Here is a tiny trained network, its code and every weight. The questions are about switching its units off for an input and a target symbol, where a switched-off unit gives its printed mean instead of its output.

import numpy as np


def w(rows, s, z=0):
    codes = np.array(rows[::2]) - 128.0
    scale = np.full(codes.shape[1], s)
    scale[-1] = z or s
    return codes * scale


def norm(h):
    return h / np.sqrt((h * h).mean(-1, keepdims=True) + 1e-5)


def f(y):
    return np.maximum(y, 0)


def softmax(a):
    e = np.exp(a - a.max(-1, keepdims=True))
    return e / e.sum(-1, keepdims=True)


def log_softmax(a):
    a = a - a.max(-1, keepdims=True)
    return a - np.log(np.exp(a).sum(-1, keepdims=True))


def net(x, mask):
    ids = ['Σβγδζηπτω'.index(c) for c in x.split()]
    T = len(ids)
    res = E[ids] + P[:T]
    r = norm(res)
    for j in range(2):
        rows = slice(3 * j, 3 * j + 3)
        q, k, v = (r @ M[0][rows].T for M in (Q, K, V))
        z = softmax(np.where(np.tri(T) > 0, q @ k.T / 3**0.5, -1e9)) @ v
        o = O[0][rows]
        res = res + np.where(mask[j], z, o[:, -1]) @ o[:, :-1]
    y = f(norm(res) @ A[0][:, :-1].T + A[0][:, -1])
    res = res + np.where(mask[2:14], y, B[0][:, -1]) @ B[0][:, :-1]
    return log_softmax(norm(res)[-1] @ U[:, :-1].T + U[:, -1])


Q, K, V, O, A, B = {}, {}, {}, {}, {}, {}
E = w([
[120,158,159,173],'Σ',
[111,193,159,176],'β',
[121,179,176,169],'γ',
[94,153,126,98],'δ',
[118,119,121,198],'ζ',
[119,219,132,93],'η',
[150,174,147,127],'π',
[120,90,180,133],'τ',
[252,162,180,52],'ω',
],0.02)
P = w([
[3,179,184,153],'0',
[27,174,177,149],'1',
[40,165,184,145],'2',
[70,163,182,142],'3',
[97,159,181,141],'4',
[122,156,180,136],'5',
[147,149,171,136],'6',
[179,130,163,136],'7',
[201,135,162,139],'8',
[220,134,155,138],'9',
],0.0052)
Q[0] = w([
[179,207,191,148],'H0',
[140,167,252,166],'H0',
[193,120,195,150],'H0',
[75,203,183,87],'H1',
[133,118,157,164],'H1',
[78,40,74,176],'H1',
],0.019)
K[0] = w([
[190,92,140,160],'H0',
[252,101,137,121],'H0',
[191,91,57,104],'H0',
[226,101,120,47],'H1',
[102,143,88,112],'H1',
[82,174,106,218],'H1',
],0.014)
V[0] = w([
[143,210,98,49],'H0',
[54,179,64,254],'H0',
[108,184,118,156],'H0',
[118,118,193,243],'H1',
[68,222,237,185],'H1',
[2,49,177,52],'H1',
],0.0094)
O[0] = w([
[255,84,84,46,128],'H0',
[138,170,146,242,111],'H0',
[182,211,98,183,146],'H0',
[159,54,201,120,153],'H1',
[156,84,149,164,255],'H1',
[59,71,77,105,134],'H1',
],0.0092,0.012)
A[0] = w([
[159,188,50,82,176],'N0',
[176,165,80,195,202],'N1',
[162,10,187,123,93],'N2',
[119,54,162,161,2],'N3',
[84,206,57,167,175],'N4',
[222,171,182,114,69],'N5',
[198,89,205,185,191],'N6',
[186,34,112,32,72],'N7',
[163,217,202,195,173],'N8',
[156,162,199,78,68],'N9',
[22,109,192,110,72],'N10',
[73,75,63,182,180],'N11',
],0.012,0.0056)
B[0] = w([
[104,215,68,254,170],'N0',
[171,55,81,73,195],'N1',
[13,207,56,119,190],'N2',
[74,230,91,51,153],'N3',
[65,36,71,123,171],'N4',
[53,103,185,80,187],'N5',
[95,178,132,36,245],'N6',
[123,84,126,229,187],'N7',
[158,119,34,103,248],'N8',
[145,60,192,107,161],'N9',
[73,187,50,120,174],'N10',
[140,27,152,75,173],'N11',
],0.0091,0.011)
U = w([
[144,158,37,142,68],'Σ',
[125,6,124,108,67],'β',
[182,136,130,40,153],'γ',
[206,137,134,163,139],'δ',
[33,168,164,90,139],'ζ',
[112,88,137,212,157],'η',
[149,108,201,120,254],'π',
[148,240,120,105,62],'τ',
[117,200,170,186,85],'ω',
],0.018,0.007)

Each question gives the input, a string of symbols that net reads in full, and the target symbol t.
The units are the heads (3 rows each of Q, K, V and O) and the neurons (one row each of A and B). Each row of codes is followed by its name. A weight is (code - 128) times the scale printed after its matrix; where a second scale follows, it is the last column's (O, A, B and U).
mask holds one flag per unit, heads first, then neurons. A switched-off unit (its flag False) gives its mean, the last column of its rows in O or B, instead of its output. The means were averaged over made-up inputs and are rounded, as every weight is.
A unit's drop is (log p(t) with every unit on - log p(t) with that unit switched off) / (log p(t) with every unit on - log p(t) with every unit switched off).
The circuit of an input: a set's keep is (log p(t) with only the set's units on - log p(t) with every unit switched off) / (log p(t) with every unit on - log p(t) with every unit switched off). Starting from the 12 units with the biggest drops (on a tie, the unit counted first), units are removed one at a time, each time the one whose removal leaves the highest keep (on an exact tie, the one counted first), for as long as the keep stays at least 0.8.
circuit, biggest first: the units of the circuit, biggest drop first
most important unit: the unit with the biggest drop
k most important neurons: the k neurons with the biggest drops, biggest first
heads that matter: for each layer, one digit per head in row order, 1 if its drop is at least 0.15 and else 0, layers parted by /
input γ γ Σ, target τ: 4 most important neurons : (N6 N8 N7 N4)
input τ Σ τ δ β η γ, target Σ: circuit, biggest first : (N8)
input η ζ ζ β, target η: circuit, biggest first : (H0 N4)
input γ δ Σ β, target β: circuit, biggest first : (H1 N11)
input ω τ π δ Σ ω γ, target π: 2 most important neurons : (N2 N9)
input δ β Σ η ζ δ π δ, target γ: heads that matter : 01
input δ β Σ ζ Σ Σ π τ Σ, target ζ: heads that matter : 10
input Σ τ η η τ δ Σ τ γ η, target ζ: heads that matter : 11
input Σ ω ω ω τ π η, target τ: 2 most important neurons : (N0 N8)
input π γ β, target γ: heads that matter : 01
input ζ γ π η γ γ Σ δ, target β: 3 most important neurons : (N4 N11 N1)
input δ δ τ, target ζ: heads that matter : 00
input Σ β η η β τ Σ δ π ζ, target γ: heads that matter : 10
input γ β δ Σ ζ Σ, target η: most important unit : H0
input γ τ Σ τ π τ π, target ζ: heads that matter : 01
input π Σ η π η, target γ: circuit, biggest first : (N2 N9)
input Σ γ δ π Σ ζ η, target Σ: circuit, biggest first : (H0 N8 N1)
input π β δ β π π β, target γ: heads that matter : 00
input τ τ Σ δ δ Σ, target β: 2 most important neurons : (N11 N2)
input τ π ζ Σ δ γ, target β: heads that matter : 11
input η Σ Σ Σ ζ τ π, target ζ: most important unit : H1
input ω Σ Σ ζ δ δ, target Σ: heads that matter : 01
input τ Σ η π β ω Σ β ω Σ, target π: heads that matter : 11
input η δ Σ π ζ, target γ: circuit, biggest first : (N6 H1 N7 N4)
input η η γ, target Σ: heads that matter : 10
input π τ δ τ β γ π Σ, target γ: heads that matter : 10
input ω δ ζ τ η Σ, target η: most important unit : N7
input η δ δ δ ζ γ, target η: heads that matter : 10
